Here is a tiny trained network, its code and every weight. The questions are about switching its units off for an input and a target symbol, where a switched-off unit gives its printed mean instead of its output.

import numpy as np


def w(rows, s, z=0):
    codes = np.array(rows[::2]) - 128.0
    scale = np.full(codes.shape[1], s)
    scale[-1] = z or s
    return codes * scale


def norm(h):
    return h / np.sqrt((h * h).mean(-1, keepdims=True) + 1e-5)


def f(y):
    return np.maximum(y, 0)


def softmax(a):
    e = np.exp(a - a.max(-1, keepdims=True))
    return e / e.sum(-1, keepdims=True)


def log_softmax(a):
    a = a - a.max(-1, keepdims=True)
    return a - np.log(np.exp(a).sum(-1, keepdims=True))


def net(x, mask):
    ids = ['αδθλμπτω'.index(c) for c in x.split()]
    T = len(ids)
    res = E[ids] + P[:T]
    q, k, v = (norm(res) @ M[0].T for M in (Q, K, V))
    z = softmax(np.where(np.tri(T) > 0, q @ k.T / 2**0.5, -1e9)) @ v
    res = res + np.where(mask[0], z, O[0][:, -1]) @ O[0][:, :-1]
    y = f(norm(res) @ A[0][:, :-1].T + A[0][:, -1])
    res = res + np.where(mask[1:13], y, B[0][:, -1]) @ B[0][:, :-1]
    return log_softmax(norm(res)[-1] @ U[:, :-1].T + U[:, -1])


Q, K, V, O, A, B = {}, {}, {}, {}, {}, {}
E = w([
[167,63,254],'α',
[107,83,193],'δ',
[166,184,146],'θ',
[68,97,126],'λ',
[198,43,231],'μ',
[151,165,120],'π',
[157,179,134],'τ',
[104,180,130],'ω',
],0.0017)
P = w([
[125,88,52],'0',
[215,174,229],'1',
[206,191,241],'2',
[186,213,249],'3',
[183,167,238],'4',
[183,171,234],'5',
[169,178,232],'6',
[160,174,227],'7',
[142,178,230],'8',
[145,183,214],'9',
[144,178,213],'10',
[158,207,224],'11',
[167,188,217],'12',
[154,202,214],'13',
],0.0012)
Q[0] = w([
[170,173,161],'head 0',
[191,247,100],'head 0',
],0.012)
K[0] = w([
[60,138,80],'head 0',
[127,205,2],'head 0',
],0.0096)
V[0] = w([
[22,251,178],'head 0',
[4,78,45],'head 0',
],0.0034)
O[0] = w([
[171,67,225,159],'head 0',
[2,119,164,3],'head 0',
],0.0065,0.0015)
A[0] = w([
[99,153,120,15],'neuron 0',
[60,151,127,73],'neuron 1',
[139,200,111,115],'neuron 2',
[133,173,177,200],'neuron 3',
[111,2,150,191],'neuron 4',
[90,151,152,70],'neuron 5',
[113,94,80,186],'neuron 6',
[70,151,119,49],'neuron 7',
[51,92,162,66],'neuron 8',
[109,144,99,168],'neuron 9',
[112,114,86,8],'neuron 10',
[102,31,126,154],'neuron 11',
],0.0069,0.0018)
B[0] = w([
[124,142,65,143],'neuron 0',
[202,124,57,186],'neuron 1',
[56,140,199,191],'neuron 2',
[120,77,62,253],'neuron 3',
[104,197,249,170],'neuron 4',
[131,100,69,167],'neuron 5',
[122,124,196,137],'neuron 6',
[185,127,63,171],'neuron 7',
[134,24,209,176],'neuron 8',
[154,100,151,161],'neuron 9',
[117,107,101,130],'neuron 10',
[159,145,254,139],'neuron 11',
],0.0048,0.0031)
U = w([
[155,249,146,24],'α',
[101,6,94,108],'δ',
[153,141,131,43],'θ',
[80,60,215,124],'λ',
[120,162,48,253],'μ',
[170,117,139,112],'π',
[160,130,134,68],'τ',
[61,184,188,196],'ω',
],0.016,0.005)

Each question gives the input, a string of symbols that net reads in full, and the target symbol t.
The units are the heads (2 rows each of Q, K, V and O) and the neurons (one row each of A and B). Each row of codes is followed by its name. A weight is (code - 128) times the scale printed after its matrix; where a second scale follows, it is the last column's (O, A, B and U).
mask holds one flag per unit, heads first, then neurons. A switched-off unit (its flag False) gives its mean, the last column of its rows in O or B, instead of its output. The means were averaged over made-up inputs and are rounded, as every weight is.
A unit's drop is (log p(t) with every unit on - log p(t) with that unit switched off) / (log p(t) with every unit on - log p(t) with every unit switched off).
The circuit of an input: a set's keep is (log p(t) with only the set's units on - log p(t) with every unit switched off) / (log p(t) with every unit on - log p(t) with every unit switched off). Starting from the 12 units with the biggest drops (on a tie, the unit counted first), units are removed one at a time, each time the one whose removal leaves the highest keep (on an exact tie, the one counted first), for as long as the keep stays at least 0.8.
units of the circuit, in order: the units of the circuit, biggest drop first
k most important neurons: the k neurons with the biggest drops, biggest first
drop when u is switched off: that unit's drop, to one decimal
input λ α τ, target δ: most important neuron	(neuron 8)
input θ δ α ω π ω, target α: 3 most important neurons	(neuron 2; neuron 8; neuron 4)
input δ λ λ, target δ: 2 most important neurons	(neuron 3; neuron 1)
input τ δ α π τ δ ω π μ λ τ, target ω: 2 most important neurons	(neuron 2; neuron 8)
input λ α ω, target δ: 2 most important neurons	(neuron 8; neuron 1)
input θ π π τ α τ μ π π τ τ δ ω θ, target α: 2 most important neurons	(neuron 2; neuron 8)
input θ τ τ θ π λ λ τ λ α λ π μ π, target α: units of the circuit, in order	(neuron 2; head 0; neuron 8)
input θ π π τ λ δ μ π ω π π π π, target α: 3 most important neurons	(neuron 2; neuron 8; neuron 1)
input θ λ π λ π π λ λ π τ θ τ ω, target α: 4 most important neurons	(neuron 2; neuron 8; neuron 1; neuron 7)
input δ π λ, target δ: 2 most important neurons	(neuron 3; neuron 4)
input δ α α δ, target δ: 3 most important neurons	(neuron 3; neuron 4; neuron 11)
input δ π δ, target δ: 2 most important neurons	(neuron 3; neuron 4)
input τ α α π π α λ τ τ θ π, target ω: 2 most important neurons	(neuron 2; neuron 8)
input λ μ μ, target λ: units of the circuit, in order	(head 0)
input θ θ π τ τ, target α: drop when head 0 is switched off	0.9
input ω λ α ω, target λ: drop when head 0 is switched off	0.5
input ω τ ω δ δ π α α ω λ π, target λ: drop when head 0 is switched off	0.8
